Here is a tiny trained network, its code and every weight. The questions are about switching its units off for an input and a target symbol, where a switched-off unit gives its printed mean instead of its output.

import numpy as np


def w(rows, s, z=0):
    codes = np.array(rows[::2]) - 128.0
    scale = np.full(codes.shape[1], s)
    scale[-1] = z or s
    return codes * scale


def norm(h):
    return h / np.sqrt((h * h).mean(-1, keepdims=True) + 1e-5)


def f(y):
    return y / 2 * (1 + np.tanh(0.7978845608 * (y + 0.044715 * y**3)))


def softmax(a):
    e = np.exp(a - a.max(-1, keepdims=True))
    return e / e.sum(-1, keepdims=True)


def log_softmax(a):
    a = a - a.max(-1, keepdims=True)
    return a - np.log(np.exp(a).sum(-1, keepdims=True))


def net(x, mask):
    ids = ['γελπστω'.index(c) for c in x.split()]
    T = len(ids)
    res = E[ids] + P[:T]
    r = norm(res)
    for j in range(2):
        rows = slice(3 * j, 3 * j + 3)
        q, k, v = (r @ M[0][rows].T for M in (Q, K, V))
        z = softmax(np.where(np.tri(T) > 0, q @ k.T / 3**0.5, -1e9)) @ v
        o = O[0][rows]
        res = res + np.where(mask[j], z, o[:, -1]) @ o[:, :-1]
    y = f(norm(res) @ A[0][:, :-1].T + A[0][:, -1])
    res = res + np.where(mask[2:10], y, B[0][:, -1]) @ B[0][:, :-1]
    return log_softmax(norm(res)[-1] @ U[:, :-1].T + U[:, -1])


Q, K, V, O, A, B = {}, {}, {}, {}, {}, {}
E = w([
[172,177,140,108,80],'γ',
[191,144,122,178,141],'ε',
[139,52,71,131,133],'λ',
[109,95,114,227,151],'π',
[106,161,108,93,92],'σ',
[157,131,105,86,145],'τ',
[185,4,167,131,68],'ω',
],0.022)
P = w([
[34,238,148,226,175],'0',
[110,109,149,169,70],'1',
[121,107,137,168,70],'2',
[131,103,115,166,69],'3',
[132,100,98,170,66],'4',
[136,92,79,167,62],'5',
[147,100,50,146,54],'6',
[139,94,41,159,53],'7',
[148,85,28,156,42],'8',
[145,116,7,149,49],'9',
[145,89,2,157,43],'10',
],0.0071)
Q[0] = w([
[86,174,143,95,223],'H0',
[136,120,178,89,150],'H0',
[133,112,160,91,247],'H0',
[201,103,48,109,84],'H1',
[105,193,150,118,102],'H1',
[75,147,173,112,189],'H1',
],0.015)
K[0] = w([
[64,109,116,193,89],'H0',
[146,58,199,138,111],'H0',
[53,86,169,242,78],'H0',
[69,201,117,134,178],'H1',
[120,6,57,163,126],'H1',
[136,67,194,88,11],'H1',
],0.011)
V[0] = w([
[108,162,103,111,34],'H0',
[114,44,253,193,13],'H0',
[229,115,103,97,51],'H0',
[72,30,49,138,85],'H1',
[86,96,244,217,159],'H1',
[49,150,184,129,130],'H1',
],0.0081)
O[0] = w([
[58,161,126,166,117,212],'H0',
[150,53,97,190,10,18],'H0',
[125,215,90,124,86,254],'H0',
[102,101,71,86,173,148],'H1',
[115,104,151,237,164,124],'H1',
[32,127,201,173,103,145],'H1',
],0.012,0.0071)
A[0] = w([
[217,213,86,187,75,93],'N0',
[255,156,53,104,176,83],'N1',
[78,62,31,196,79,160],'N2',
[93,36,75,110,130,143],'N3',
[100,176,134,79,88,211],'N4',
[66,66,138,210,47,90],'N5',
[116,79,210,118,60,254],'N6',
[171,179,124,113,137,106],'N7',
],0.01,0.0048)
B[0] = w([
[210,187,131,119,129,204],'N0',
[170,133,94,120,126,178],'N1',
[79,218,136,144,138,254],'N2',
[135,196,85,103,130,163],'N3',
[11,102,116,118,98,254],'N4',
[136,136,48,59,195,208],'N5',
[173,23,111,108,110,164],'N6',
[168,156,70,117,95,161],'N7',
],0.011,0.0065)
U = w([
[140,185,164,136,12,2],'γ',
[219,158,156,161,142,129],'ε',
[128,90,12,86,193,52],'λ',
[94,123,131,206,201,171],'π',
[20,122,171,110,88,203],'σ',
[143,135,236,22,228,120],'τ',
[160,48,87,103,93,237],'ω',
],0.011,0.0031)

Each question gives the input, a string of symbols that net reads in full, and the target symbol t.
The units are the heads (3 rows each of Q, K, V and O) and the neurons (one row each of A and B). Each row of codes is followed by its name. A weight is (code - 128) times the scale printed after its matrix; where a second scale follows, it is the last column's (O, A, B and U).
mask holds one flag per unit, heads first, then neurons. A switched-off unit (its flag False) gives its mean, the last column of its rows in O or B, instead of its output. The means were averaged over made-up inputs and are rounded, as every weight is.
A unit's drop is (log p(t) with every unit on - log p(t) with that unit switched off) / (log p(t) with every unit on - log p(t) with every unit switched off).
The circuit of an input: a set's keep is (log p(t) with only the set's units on - log p(t) with every unit switched off) / (log p(t) with every unit on - log p(t) with every unit switched off). Starting from all 10 units, units are removed one at a time, each time the one whose removal leaves the highest keep (on an exact tie, the one counted first), for as long as the keep stays at least 0.8.
units of the circuit, in order: the units of the circuit, biggest drop first
top k neurons: the k neurons with the biggest drops, biggest first
heads that matter: for each layer, one digit per head in row order, 1 if its drop is at least 0.15 and else 0, layers parted by /
drop when u is switched off: that unit's drop, to one decimal
input σ τ ε σ λ σ σ λ σ λ ω, target σ: units of the circuit, in order	(H1)
input λ λ τ ε λ σ, target λ: heads that matter	01
input ε λ π ω ε ε, target ε: heads that matter	00
input τ λ γ ε γ ε, target τ: heads that matter	10
input γ ε γ σ ε ε γ ε σ τ, target γ: units of the circuit, in order	(H1, N5)
input γ τ σ λ ε λ π λ λ, target γ: heads that matter	11
input λ τ π σ ω λ π, target λ: top 2 neurons	(N2, N1)
input λ σ λ τ λ ω, target λ: heads that matter	11
input γ π σ τ ε ε λ, target γ: units of the circuit, in order	(H1, N5, H0)
input σ ε γ ε, target γ: heads that matter	01
input π σ ω, target ω: top 3 neurons	(N6, N5, N4)
input ε τ σ λ π ω, target ε: units of the circuit, in order	(H1, N4)
input ω λ τ, target ω: heads that matter	11
input σ ω τ λ λ π λ, target σ: heads that matter	01
input τ π ω λ λ λ, target τ: heads that matter	10
input γ ε γ λ λ σ λ σ λ ω ε, target γ: heads that matter	11
input ε σ π τ γ τ τ π, target ε: heads that matter	01
input σ λ ε, target ε: top neuron	(N0)
input λ π ω, target ω: drop when N6 is switched off	0.2
input ε λ τ π ε ε ω λ, target ε: drop when N5 is switched off	0.1
input ε ω σ π ε ε π π λ τ, target ε: drop when H0 is switched off	-0.1
